Below are the code and all the weights of a small trained network. Each question names an input and a target symbol and asks about switching units off, where a switched-off unit gives its printed mean instead of its output.

import numpy as np


def w(rows, s, z=0):
    codes = np.array(rows[::2]) - 128.0
    scale = np.full(codes.shape[1], s)
    scale[-1] = z or s
    return codes * scale


def norm(h):
    return h / np.sqrt((h * h).mean(-1, keepdims=True) + 1e-5)


def f(y):
    return y / 2 * (1 + np.tanh(0.7978845608 * (y + 0.044715 * y**3)))


def softmax(a):
    e = np.exp(a - a.max(-1, keepdims=True))
    return e / e.sum(-1, keepdims=True)


def log_softmax(a):
    a = a - a.max(-1, keepdims=True)
    return a - np.log(np.exp(a).sum(-1, keepdims=True))


def net(x, mask):
    ids = ['βδηθτφψ'.index(c) for c in x.split()]
    T = len(ids)
    res = E[ids] + P[:T]
    q, k, v = (norm(res) @ M[0].T for M in (Q, K, V))
    z = softmax(np.where(np.tri(T) > 0, q @ k.T / 2**0.5, -1e9)) @ v
    res = res + np.where(mask[0], z, O[0][:, -1]) @ O[0][:, :-1]
    y = f(norm(res) @ A[0][:, :-1].T + A[0][:, -1])
    res = res + np.where(mask[1:9], y, B[0][:, -1]) @ B[0][:, :-1]
    return log_softmax(norm(res)[-1] @ U[:, :-1].T + U[:, -1])


Q, K, V, O, A, B = {}, {}, {}, {}, {}, {}
E = w([
[179,119,46],'β',
[177,159,149],'δ',
[250,42,147],'η',
[135,185,107],'θ',
[66,116,60],'τ',
[82,201,92],'φ',
[72,100,64],'ψ',
],0.012)
P = w([
[114,179,60],'0',
[73,169,126],'1',
[168,124,40],'2',
[165,98,203],'3',
[254,135,139],'4',
[134,151,188],'5',
[187,102,69],'6',
[30,186,190],'7',
[179,200,63],'8',
[60,170,177],'9',
],0.0099)
Q[0] = w([
[69,93,253],'head 0',
[97,36,58],'head 0',
],0.0065)
K[0] = w([
[2,116,181],'head 0',
[153,107,157],'head 0',
],0.0099)
V[0] = w([
[140,147,86],'head 0',
[199,255,99],'head 0',
],0.0084)
O[0] = w([
[154,9,230,168],'head 0',
[96,175,147,254],'head 0',
],0.012,0.0083)
A[0] = w([
[116,147,236,235],'neuron 0',
[186,125,54,63],'neuron 1',
[182,192,94,238],'neuron 2',
[151,31,122,65],'neuron 3',
[141,96,245,253],'neuron 4',
[134,72,76,68],'neuron 5',
[114,117,191,170],'neuron 6',
[189,69,161,181],'neuron 7',
],0.012,0.0031)
B[0] = w([
[1,199,170,254],'neuron 0',
[151,58,30,142],'neuron 1',
[178,29,210,209],'neuron 2',
[84,201,152,139],'neuron 3',
[69,182,15,234],'neuron 4',
[118,143,138,130],'neuron 5',
[50,218,17,168],'neuron 6',
[106,229,165,173],'neuron 7',
],0.0063,0.0088)
U = w([
[183,62,116,184],'β',
[81,97,180,29],'δ',
[231,134,143,252],'η',
[76,89,88,84],'θ',
[81,128,30,89],'τ',
[63,159,219,156],'φ',
[99,71,255,61],'ψ',
],0.0081,0.0042)

Each question gives the input, a string of symbols that net reads in full, and the target symbol t.
The units are the heads (2 rows each of Q, K, V and O) and the neurons (one row each of A and B). Each row of codes is followed by its name. A weight is (code - 128) times the scale printed after its matrix; where a second scale follows, it is the last column's (O, A, B and U).
mask holds one flag per unit, heads first, then neurons. A switched-off unit (its flag False) gives its mean, the last column of its rows in O or B, instead of its output. The means were averaged over made-up inputs and are rounded, as every weight is.
A unit's drop is (log p(t) with every unit on - log p(t) with that unit switched off) / (log p(t) with every unit on - log p(t) with every unit switched off).
The circuit of an input: a set's keep is (log p(t) with only the set's units on - log p(t) with every unit switched off) / (log p(t) with every unit on - log p(t) with every unit switched off). Starting from all 9 units, units are removed one at a time, each time the one whose removal leaves the highest keep (on an exact tie, the one counted first), for as long as the keep stays at least 0.8.
circuit, biggest first: the units of the circuit, biggest drop first
top k neurons: the k neurons with the biggest drops, biggest first
drop of u: that unit's drop, to one decimal
input δ δ τ β τ, target η: circuit, biggest first -> (neuron 0; neuron 4)
input η β β δ δ δ δ, target η: circuit, biggest first -> (neuron 0; head 0; neuron 2)
input δ δ δ β η ψ β, target η: circuit, biggest first -> (neuron 4; neuron 6)
input δ η φ, target η: circuit, biggest first -> (neuron 0; neuron 4; neuron 6; neuron 2)
input β δ η β ψ, target η: top 4 neurons -> (neuron 0; neuron 4; neuron 6; neuron 1)
input θ δ θ, target ψ: top neuron -> (neuron 2)
input δ ψ θ, target ψ: top 2 neurons -> (neuron 4; neuron 2)
input δ β β η β δ β, target η: drop of neuron 4 -> 0.2
input δ β η η τ δ φ, target η: drop of neuron 7 -> -0.1
input β δ δ δ δ φ β, target β: drop of neuron 1 -> 0.2
